Below is a small trained network, with its code and all its weights. Each question gives an input and a class and asks what happens when units are switched off, that is, made to give their printed mean instead of their output.

import numpy as np


def w(rows, s, z=0):
    codes = np.array(rows[::2]) - 128.0
    scale = np.full(codes.shape[1], s)
    scale[-1] = z or s
    return codes * scale


def norm(h):
    return h / np.sqrt((h * h).mean(-1, keepdims=True) + 1e-5)


def f(y):
    return np.maximum(y, 0)


def log_softmax(a):
    a = a - a.max(-1, keepdims=True)
    return a - np.log(np.exp(a).sum(-1, keepdims=True))


def net(x, mask):
    res = np.array(x, float).reshape(1, 5) / 4 @ E
    u = 0
    for l in range(2):
        y = f(norm(res) @ A[l][:, :-1].T + A[l][:, -1])
        res = res + np.where(mask[u : u + 7], y, B[l][:, -1]) @ B[l][:, :-1]
        u += 7
    return log_softmax(norm(res)[-1] @ U[:, :-1].T + U[:, -1])


A, B = {}, {}
E = w([
[122,54,252,101,90,109,134,156,130,62,96],'x0',
[173,110,189,154,139,65,102,216,139,148,32],'x1',
[100,157,125,56,98,79,143,93,184,102,90],'x2',
[6,101,162,177,163,100,71,178,166,203,152],'x3',
[156,143,243,44,22,70,74,131,133,121,133],'x4',
],0.0029)
A[0] = w([
[172,73,73,168,149,181,151,106,49,49,137,46],'L0N0',
[88,44,240,97,34,14,1,197,177,169,111,98],'L0N1',
[135,83,172,87,83,78,120,196,171,90,40,115],'L0N2',
[233,151,136,68,37,113,183,137,117,76,138,119],'L0N3',
[238,125,98,132,155,169,104,113,61,164,105,5],'L0N4',
[159,13,104,145,165,156,164,133,157,141,67,61],'L0N5',
[207,137,144,196,110,156,109,216,86,240,118,117],'L0N6',
],0.0034,0.0021)
B[0] = w([
[158,88,215,136,130,39,66,193,129,122,121,175],'L0N0',
[255,125,92,177,76,84,86,157,21,46,207,254],'L0N1',
[45,159,172,171,135,191,165,120,170,230,127,202],'L0N2',
[43,161,66,141,182,132,146,100,153,177,125,198],'L0N3',
[193,82,99,86,160,46,95,177,62,93,79,155],'L0N4',
[153,132,135,138,137,156,170,76,132,166,182,155],'L0N5',
[137,16,177,162,89,61,59,125,65,72,193,182],'L0N6',
],0.004,0.0051)
A[1] = w([
[92,34,180,115,111,190,176,86,140,4,118,176],'L1N0',
[119,40,75,134,149,240,155,95,91,73,207,243],'L1N1',
[153,200,130,98,58,118,120,143,195,218,54,7],'L1N2',
[103,131,135,81,112,115,233,39,152,67,173,58],'L1N3',
[20,83,90,202,199,158,54,177,199,245,158,129],'L1N4',
[167,131,216,74,140,210,223,96,104,154,9,190],'L1N5',
[81,196,223,129,85,79,46,215,149,203,83,130],'L1N6',
],0.004,0.0011)
B[1] = w([
[157,140,85,204,142,59,90,173,115,179,176,187],'L1N0',
[138,77,232,178,115,54,134,192,155,173,60,255],'L1N1',
[206,81,174,218,201,71,158,192,58,144,120,156],'L1N2',
[103,83,182,96,109,202,91,145,84,86,140,193],'L1N3',
[10,153,168,114,216,98,249,57,230,194,127,249],'L1N4',
[26,94,138,183,219,110,187,88,205,211,171,160],'L1N5',
[179,2,146,187,138,117,86,203,43,67,146,208],'L1N6',
],0.005,0.004)
U = w([
[96,142,63,44,155,251,200,84,149,42,91,20],'0',
[216,24,227,236,118,26,69,244,9,65,177,248],'1',
[205,211,26,84,171,88,121,107,81,110,59,121],'2',
[192,223,84,39,42,192,59,150,149,137,118,15],'3',
[146,224,158,129,56,224,70,184,219,80,48,2],'4',
[131,218,152,116,44,230,89,217,198,86,31,2],'5',
[75,174,208,19,2,193,79,59,66,31,214,116],'6',
[19,103,198,196,230,74,236,86,210,209,142,240],'7',
],0.0061,0.0041)

Each question gives the input, the list of numbers given to net, and the class t.
The units are the neurons (one row each of A and B). Each row of codes is followed by its name. A weight is (code - 128) times the scale printed after its matrix; where a second scale follows, it is the last column's (A, B and U).
mask holds one flag per neuron, layer by layer. A switched-off neuron (its flag False) gives its mean, the last column of its row in B, instead of its output. The means were averaged over made-up inputs and are rounded, as every weight is.
A unit's drop is (log p(t) with every unit on - log p(t) with that unit switched off) / (log p(t) with every unit on - log p(t) with every unit switched off).
The circuit of an input: a set's keep is (log p(t) with only the set's units on - log p(t) with every unit switched off) / (log p(t) with every unit on - log p(t) with every unit switched off). Starting from the 12 units with the biggest drops (on a tie, the unit counted first), units are removed one at a time, each time the one whose removal leaves the highest keep (on an exact tie, the one counted first), for as long as the keep stays at least 0.8.
units of the circuit, in order: the units of the circuit, biggest drop first
most important unit: the unit with the biggest drop
k most important neurons: the k neurons with the biggest drops, biggest first
top k neurons in layer l: the k neurons of layer l with the biggest drops, biggest first
drop when u is switched off: that unit's drop, to one decimal
input [-6,-2,2,-4,6], class 2: most important unit -> L1N2
input [-6,2,6,-2,-4], class 2: 2 most important neurons -> L0N2; L0N3
input [-6,-6,6,-3,-3], class 0: top 2 neurons in layer 0 -> L0N1; L0N2
input [-8,3,-5,-8,3], class 2: units of the circuit, in order -> L1N1; L0N1
input [-2,-2,-8,3,1], class 7: top 2 neurons in layer 1 -> L1N4; L1N6
input [8,0,1,-7,-6], class 7: units of the circuit, in order -> L1N5; L0N1
input [-6,-1,7,-3,-4], class 2: 2 most important neurons -> L1N4; L0N2
input [-4,-3,3,-2,0], class 0: 3 most important neurons -> L0N1; L0N6; L0N2
input [0,7,-7,5,-6], class 7: 2 most important neurons -> L1N4; L0N1
input [-4,-1,2,-1,-1], class 2: top 4 neurons in layer 1 -> L1N4; L1N5; L1N6; L1N1
input [-2,-1,7,-7,2], class 7: 4 most important neurons -> L0N1; L1N5; L0N6; L1N2
input [4,-7,6,2,-4], class 1: 3 most important neurons -> L0N2; L0N3; L1N3
input [1,-5,4,-1,-2], class 1: 3 most important neurons -> L0N2; L1N4; L1N1
input [2,2,-3,1,-6], class 7: 2 most important neurons -> L0N1; L1N4
input [2,1,-2,4,-3], class 7: units of the circuit, in order -> L1N4
input [7,-2,0,-5,-1], class 7: 2 most important neurons -> L1N5; L0N1
input [-8,3,3,-3,-3], class 2: 2 most important neurons -> L0N2; L1N4
input [2,-7,4,-2,-6], class 1: 2 most important neurons -> L1N4; L0N2
input [7,-8,5,6,-1], class 1: top 2 neurons in layer 1 -> L1N4; L1N0
input [5,-2,8,4,-1], class 1: most important unit -> L0N1
input [-6,4,2,-7,-4], class 2: drop when L1N6 is switched off -> 0.2
input [-7,-2,-2,-3,7], class 3: drop when L1N4 is switched off -> 0.3
input [7,4,0,-7,-2], class 7: drop when L1N5 is switched off -> 0.4
